[[-20  51 -14 -11 -18]
 [-30  69 -21 -14 -18]
 [-14  42 -10  -2  25]
 [ 41 -61  29  11 -16]
 [ 16 -15  11   4  -3]
 [ -4  23  -3   3  33]
 [ -9  32  -6  -1  21]
 [ 11  -6   8   1 -11]]
|
[[ 11  -6   8   1 -11]
 [-20  51 -14 -11 -18]
 [-30  69 -21 -14 -18]
 [-14  42 -10  -2  25]
 [ 41 -61  29  11 -16]
 [ 16 -15  11   4  -3]
 [ -4  23  -3   3  33]
 [ -9  32  -6  -1  21]]

[[ 42  23]
 [ 68 -12]
 [-56 -11]]
|
[[-56 -11]
 [ 42  23]
 [ 68 -12]]

[[ 26  -3  27 -16 -40  26  63  30  26   8  24  10]
 [ 12  -5  29 -18 -33  18  58  27  26   2  17   9]
 [ 28 -19  30 -15 -31  23  59  23  29   0  20  19]]
|
[[ 28 -19  30 -15 -31  23  59  23  29   0  20  19]
 [ 26  -3  27 -16 -40  26  63  30  26   8  24  10]
 [ 12  -5  29 -18 -33  18  58  27  26   2  17   9]]

[[ 16  20  18  22  -5  37 -64  24   0]
 [  9 -11  34   6 -14  67 -70  56 -19]
 [ 22 -72 -59  16  19 -63 -43  67  61]
 [ 24  28  15  18  -4  25 -54   7   8]
 [-12 -30 -79  31  33 -33 -27  22 -48]
 [ 10  -9  34   7 -11  66 -69  51 -19]]
|
[[ 10  -9  34   7 -11  66 -69  51 -19]
 [ 16  20  18  22  -5  37 -64  24   0]
 [  9 -11  34   6 -14  67 -70  56 -19]
 [ 22 -72 -59  16  19 -63 -43  67  61]
 [ 24  28  15  18  -4  25 -54   7   8]
 [-12 -30 -79  31  33 -33 -27  22 -48]]

[[  3  47 -46  23]
 [ 13  28 -25  -4]
 [ 18 -28 -22 -10]
 [ 14  28 -22  11]
 [ 16  14 -34 -11]
 [ 13  29 -25  -4]
 [ 24  65 -75   3]
 [ 30 -29 -41  -6]
 [ 24  65 -75   3]]
|
[[ 24  65 -75   3]
 [  3  47 -46  23]
 [ 13  28 -25  -4]
 [ 18 -28 -22 -10]
 [ 14  28 -22  11]
 [ 16  14 -34 -11]
 [ 13  29 -25  -4]
 [ 24  65 -75   3]
 [ 30 -29 -41  -6]]

[[ 39  35  24 -20 -19  30 -23 -18  30]
 [-17 -15  -5  24  23 -12  27  22 -12]
 [-10  -9  52  18  18  -8  20  17  -8]
 [-65 -59   1  61  59 -50  69  57 -49]
 [ 70  63 -10 -43 -41  54 -49 -40  54]
 [-47 -43  35  47  45 -36  53  43 -36]
 [ 60  54  12 -36 -34  46 -40 -33  46]]
|
[[ 60  54  12 -36 -34  46 -40 -33  46]
 [ 39  35  24 -20 -19  30 -23 -18  30]
 [-17 -15  -5  24  23 -12  27  22 -12]
 [-10  -9  52  18  18  -8  20  17  -8]
 [-65 -59   1  61  59 -50  69  57 -49]
 [ 70  63 -10 -43 -41  54 -49 -40  54]
 [-47 -43  35  47  45 -36  53  43 -36]]

[[ -1  12   2 -21]
 [ 24   1  24   1]
 [  9  11 -27 -23]
 [  6  -5  -7   3]
 [ 19  -7  13   3]
 [ -6  -8  53 -12]
 [ 31  -2  69  -9]
 [ 32  -8  31   3]
 [ 13  -1  75  -7]]
|
[[ 13  -1  75  -7]
 [ -1  12   2 -21]
 [ 24   1  24   1]
 [  9  11 -27 -23]
 [  6  -5  -7   3]
 [ 19  -7  13   3]
 [ -6  -8  53 -12]
 [ 31  -2  69  -9]
 [ 32  -8  31   3]]
---
[[ -5   3 -15  55  56]
 [ 20   7  -6  17 -18]
 [  8  -5  11 -56 -13]
 [-24   5   6 -15  18]]
|
[[-5  3]
 [20  7]
 [ 8 -5]]

[[  6 -25  60   3 -23]
 [ 36   9  59   5  51]
 [ 28  53  40  35 -18]
 [-19   3  -8  15 -32]
 [ 19 -20  -2  24  58]]
|
[[  6 -25]
 [ 36   9]
 [ 28  53]]

[[-59  55  18 -11 -35]
 [-23  21  12 -13 -19]
 [ 27 -16  -1  54   1]
 [  3  -6 -30   4  37]]
|
[[-59  55]
 [-23  21]
 [ 27 -16]]

[[  9  35   6  10]
 [ 21  11  -2  24]
 [ -1  74  17  -1]
 [-12  19   7 -14]
 [ 22  13  -2  26]]
|
[[ 9 35]
 [21 11]
 [-1 74]]

[[-73 -29 -37]
 [-27  12  14]
 [-77  -2  58]]
|
[[-73 -29]
 [-27  12]
 [-77  -2]]

[[-22  56 -15  -8   6]
 [-16  47 -11  -1  32]
 [-10  34  -7  -2  14]
 [-11  35  -8  -9 -29]]
|
[[-22  56]
 [-16  47]
 [-10  34]]
